Below is a small trained network, with its code and all its weights. Each question gives an input and a class and asks what happens when units are switched off, that is, made to give their printed mean instead of their output.

import numpy as np


def w(rows, s, z=0):
    codes = np.array(rows[::2]) - 128.0
    scale = np.full(codes.shape[1], s)
    scale[-1] = z or s
    return codes * scale


def norm(h):
    return h / np.sqrt((h * h).mean(-1, keepdims=True) + 1e-5)


def f(y):
    return y / 2 * (1 + np.tanh(0.7978845608 * (y + 0.044715 * y**3)))


def log_softmax(a):
    a = a - a.max(-1, keepdims=True)
    return a - np.log(np.exp(a).sum(-1, keepdims=True))


def net(x, mask):
    res = np.array(x, float).reshape(1, 8) / 4 @ E
    u = 0
    for l in range(2):
        y = f(norm(res) @ A[l][:, :-1].T + A[l][:, -1])
        res = res + np.where(mask[u : u + 5], y, B[l][:, -1]) @ B[l][:, :-1]
        u += 5
    return log_softmax(norm(res)[-1] @ U[:, :-1].T + U[:, -1])


A, B = {}, {}
E = w([
[181,136,129,115,131,89,101,108,90,65,215,108],'x0',
[178,62,70,167,60,170,88,52,100,182,138,117],'x1',
[68,107,127,151,158,112,62,151,140,130,101,122],'x2',
[133,15,110,142,68,197,104,177,60,83,89,138],'x3',
[116,130,121,62,143,115,201,30,64,148,2,53],'x4',
[140,116,83,95,113,154,107,73,185,212,89,200],'x5',
[192,134,136,123,116,89,189,145,106,181,111,107],'x6',
[60,113,163,114,107,188,109,120,172,181,73,160],'x7',
],0.0073)
A[0] = w([
[87,220,128,146,170,67,36,90,226,127,141,36,3],'L0N0',
[104,211,198,113,171,106,138,147,254,67,67,88,123],'L0N1',
[59,177,239,112,165,106,204,97,171,143,59,130,60],'L0N2',
[159,120,211,183,161,150,88,180,180,148,222,210,73],'L0N3',
[155,240,92,87,192,108,78,210,171,146,208,238,33],'L0N4',
],0.0057,0.0053)
B[0] = w([
[16,49,44,207,225,121,89,18,105,171,170,16,176],'L0N0',
[169,129,119,127,216,149,124,66,87,170,136,254,252],'L0N1',
[98,152,152,90,151,225,210,116,75,113,126,136,219],'L0N2',
[114,226,191,179,124,152,112,205,185,138,100,135,231],'L0N3',
[154,115,82,161,114,104,169,179,240,41,124,170,229],'L0N4',
],0.0088,0.0043)
A[1] = w([
[90,3,124,182,120,205,71,202,89,62,110,135,44],'L1N0',
[157,207,52,119,92,46,127,192,40,68,160,119,75],'L1N1',
[126,155,128,125,61,74,183,116,97,193,17,58,86],'L1N2',
[68,118,121,150,185,50,121,112,142,140,209,134,72],'L1N3',
[104,21,131,202,104,133,50,188,15,44,67,199,3],'L1N4',
],0.0065,0.003)
B[1] = w([
[60,183,107,91,94,157,10,114,67,135,47,121,254],'L1N0',
[170,111,164,90,194,46,184,152,135,48,137,57,198],'L1N1',
[149,26,78,114,111,118,157,210,206,158,132,106,221],'L1N2',
[64,67,65,131,151,20,111,85,169,118,121,46,192],'L1N3',
[53,159,182,62,99,122,112,116,120,13,88,93,241],'L1N4',
],0.011,0.0037)
U = w([
[74,185,216,206,50,226,58,217,156,219,122,180,3],'0',
[213,101,205,104,137,45,211,138,46,47,214,30,176],'1',
[168,17,57,48,65,164,225,153,153,216,46,66,116],'2',
[61,193,191,50,214,226,249,61,71,192,74,211,115],'3',
[42,125,51,184,221,47,65,26,165,152,192,90,138],'4',
[184,85,92,118,47,204,69,38,127,213,137,208,159],'5',
[39,136,182,51,35,200,38,160,53,46,35,110,158],'6',
[166,205,133,183,152,77,134,221,243,65,207,213,135],'7',
],0.012,0.0047)

Each question gives the input, the list of numbers given to net, and the class t.
The units are the neurons (one row each of A and B). Each row of codes is followed by its name. A weight is (code - 128) times the scale printed after its matrix; where a second scale follows, it is the last column's (A, B and U).
mask holds one flag per neuron, layer by layer. A switched-off neuron (its flag False) gives its mean, the last column of its row in B, instead of its output. The means were averaged over made-up inputs and are rounded, as every weight is.
A unit's drop is (log p(t) with every unit on - log p(t) with that unit switched off) / (log p(t) with every unit on - log p(t) with every unit switched off).
The circuit of an input: a set's keep is (log p(t) with only the set's units on - log p(t) with every unit switched off) / (log p(t) with every unit on - log p(t) with every unit switched off). Starting from all 10 units, units are removed one at a time, each time the one whose removal leaves the highest keep (on an exact tie, the one counted first), for as long as the keep stays at least 0.8.
units of the circuit, in order: the units of the circuit, biggest drop first
unit that matters most: the unit with the biggest drop
k most important neurons: the k neurons with the biggest drops, biggest first
top k neurons in layer l: the k neurons of layer l with the biggest drops, biggest first
drop when u is switched off: that unit's drop, to one decimal
input [-2,-5,3,-6,7,-4,5,-5], class 3: units of the circuit, in order : (L0N1)
input [-6,-7,-8,3,8,-4,7,-5], class 2: 2 most important neurons : (L1N2, L1N4)
input [1,6,-4,-7,4,4,-1,-4], class 2: 2 most important neurons : (L0N1, L1N2)
input [-5,-6,3,2,-5,-8,2,4], class 0: units of the circuit, in order : (L0N3, L1N1)
input [2,-7,6,-5,3,-8,1,-4], class 4: units of the circuit, in order : (L0N0, L1N3)
input [3,-7,-1,-5,3,-5,-6,2], class 4: 4 most important neurons : (L0N0, L1N3, L0N3, L1N4)
input [-3,-5,0,7,-5,4,8,-3], class 6: 4 most important neurons : (L1N0, L1N4, L0N1, L1N2)
input [0,4,3,-5,3,-8,1,6], class 3: 2 most important neurons : (L0N2, L0N1)
input [0,-2,-3,4,8,-3,-5,8], class 3: top 3 neurons in layer 1 : (L1N4, L1N3, L1N0)
input [4,8,-3,4,-8,4,-3,3], class 6: top 2 neurons in layer 1 : (L1N0, L1N4)
input [7,8,0,-2,-7,5,5,7], class 0: top 2 neurons in layer 0 : (L0N3, L0N1)
input [-2,-3,0,-3,-3,8,-2,5], class 7: top 2 neurons in layer 0 : (L0N4, L0N3)
input [5,4,8,6,4,1,8,-2], class 6: 2 most important neurons : (L1N4, L1N0)
input [4,2,3,5,-5,6,3,1], class 6: unit that matters most : L1N4
input [-1,3,-2,6,-7,6,1,1], class 6: top 2 neurons in layer 1 : (L1N0, L1N4)
input [-3,5,2,-1,-5,2,-2,-4], class 0: top 3 neurons in layer 1 : (L1N1, L1N3, L1N2)
input [0,7,-4,-1,-8,-1,-7,2], class 0: top 2 neurons in layer 0 : (L0N3, L0N1)
input [5,-7,-5,5,-5,-8,-8,1], class 6: 2 most important neurons : (L1N0, L1N4)
input [-1,-6,-1,5,7,5,3,4], class 2: 2 most important neurons : (L1N2, L0N1)
input [0,-6,5,-6,-5,-7,2,-7], class 4: units of the circuit, in order : (L1N3)
input [7,8,-6,3,-7,-3,-1,3], class 6: 2 most important neurons : (L1N0, L1N4)
input [1,-8,8,4,-2,8,-1,-2], class 7: drop when L0N2 is switched off : 0.1
input [2,4,-8,-6,-6,6,1,7], class 7: drop when L1N0 is switched off : 0.2
input [0,-1,3,-7,-5,6,-2,-2], class 4: drop when L1N3 is switched off : 1.2
input [-1,3,-8,2,5,-3,-4,5], class 2: drop when L1N2 is switched off : 0.1
